Below is a small trained network, with its code and all its weights. Each question gives an input and a class and asks what happens when units are switched off, that is, made to give their printed mean instead of their output.

import numpy as np


def w(rows, s, z=0):
    codes = np.array(rows[::2]) - 128.0
    scale = np.full(codes.shape[1], s)
    scale[-1] = z or s
    return codes * scale


def f(y):
    return y / 2 * (1 + np.tanh(0.7978845608 * (y + 0.044715 * y**3)))


def log_softmax(a):
    a = a - a.max(-1, keepdims=True)
    return a - np.log(np.exp(a).sum(-1, keepdims=True))


def net(x, mask):
    res = np.array(x, float).reshape(1, 3) / 4 @ E
    y = f(res @ A[0][:, :-1].T + A[0][:, -1])
    res = res + np.where(mask, y, B[0][:, -1]) @ B[0][:, :-1]
    return log_softmax(res[-1] @ U[:, :-1].T + U[:, -1])


A, B = {}, {}
E = w([
[211,26,60,156],'x0',
[158,79,254,161],'x1',
[11,26,126,79],'x2',
],0.0043)
A[0] = w([
[111,153,142,117,68],'N0',
[131,133,125,135,217],'N1',
[126,132,121,133,239],'N2',
[148,109,112,138,145],'N3',
[129,131,122,128,205],'N4',
[92,174,6,126,101],'N5',
[56,71,130,116,107],'N6',
[217,30,70,127,101],'N7',
[203,195,133,145,109],'N8',
[133,132,127,121,252],'N9',
[112,152,53,112,118],'N10',
[48,235,192,107,103],'N11',
[199,189,132,139,112],'N12',
[123,121,127,128,73],'N13',
[126,129,128,128,51],'N14',
[134,133,127,132,213],'N15',
[198,186,131,140,118],'N16',
[167,68,253,143,105],'N17',
[127,131,122,132,224],'N18',
[131,129,130,121,55],'N19',
[32,48,125,119,101],'N20',
[164,86,104,131,81],'N21',
],0.013,0.004)
B[0] = w([
[143,154,100,149,114],'N0',
[93,92,166,121,188],'N1',
[69,70,200,119,206],'N2',
[106,117,144,146,147],'N3',
[98,100,164,121,178],'N4',
[108,233,173,83,241],'N5',
[83,113,71,101,193],'N6',
[59,154,119,245,241],'N7',
[79,119,58,90,216],'N8',
[50,53,214,118,217],'N9',
[121,175,160,105,183],'N10',
[65,146,115,252,254],'N11',
[86,118,67,94,205],'N12',
[143,150,100,129,105],'N13',
[150,157,97,133,98],'N14',
[87,86,171,120,185],'N15',
[85,112,75,94,205],'N16',
[91,245,179,72,243],'N17',
[81,80,187,121,193],'N18',
[150,156,101,132,99],'N19',
[51,114,45,82,232],'N20',
[133,156,101,164,138],'N21',
],0.037,0.0039)
U = w([
[106,129,115,254,145],'0',
[100,75,51,64,153],'1',
[129,207,182,84,130],'2',
[154,27,183,131,250],'3',
[166,130,99,138,88],'4',
[162,128,100,142,89],'5',
[160,131,96,139,80],'6',
],0.0099,0.0021)

Each question gives the input, the list of numbers given to net, and the class t.
The units are the neurons (one row each of A and B). Each row of codes is followed by its name. A weight is (code - 128) times the scale printed after its matrix; where a second scale follows, it is the last column's (A, B and U).
mask holds one flag per neuron, in row order. A switched-off neuron (its flag False) gives its mean, the last column of its row in B, instead of its output. The means were averaged over made-up inputs and are rounded, as every weight is.
A unit's drop is (log p(t) with every unit on - log p(t) with that unit switched off) / (log p(t) with every unit on - log p(t) with every unit switched off).
The circuit of an input: a set's keep is (log p(t) with only the set's units on - log p(t) with every unit switched off) / (log p(t) with every unit on - log p(t) with every unit switched off). Starting from the 12 units with the biggest drops (on a tie, the unit counted first), units are removed one at a time, each time the one whose removal leaves the highest keep (on an exact tie, the one counted first), for as long as the keep stays at least 0.8.
units of the circuit, in order: the units of the circuit, biggest drop first
most important unit: the unit with the biggest drop
k most important neurons: the k neurons with the biggest drops, biggest first
drop when u is switched off: that unit's drop, to one decimal
input [0,-6,-6], class 1: 4 most important neurons -> [N8, N17, N12, N16]
input [3,-1,2], class 3: most important unit -> N11
input [5,-5,3], class 0: 3 most important neurons -> [N7, N17, N21]
input [-1,-3,-2], class 3: units of the circuit, in order -> [N17, N20, N7]
input [3,0,-2], class 3: units of the circuit, in order -> [N11, N20, N17]
input [-5,0,-6], class 1: 2 most important neurons -> [N7, N8]
input [8,-8,4], class 0: 2 most important neurons -> [N7, N17]
input [-7,8,8], class 1: 3 most important neurons -> [N20, N6, N7]
input [-1,-6,-6], class 1: 3 most important neurons -> [N8, N17, N12]
input [2,-3,0], class 3: 2 most important neurons -> [N17, N11]
input [-3,-1,-1], class 3: 2 most important neurons -> [N7, N17]
input [-3,-5,1], class 2: 2 most important neurons -> [N5, N7]
input [2,4,-5], class 1: 2 most important neurons -> [N5, N8]
input [2,-6,5], class 2: units of the circuit, in order -> [N5]
input [-6,-5,3], class 0: 2 most important neurons -> [N11, N17]
input [-5,-2,-6], class 1: 2 most important neurons -> [N7, N8]
input [-3,1,3], class 3: 2 most important neurons -> [N7, N8]
input [-4,-7,0], class 2: drop when N5 is switched off -> 0.9
input [-7,-1,-7], class 0: drop when N20 is switched off -> 0.8
input [-6,5,6], class 0: units of the circuit, in order -> [N11]
input [7,-3,5], class 0: drop when N7 is switched off -> 2.4
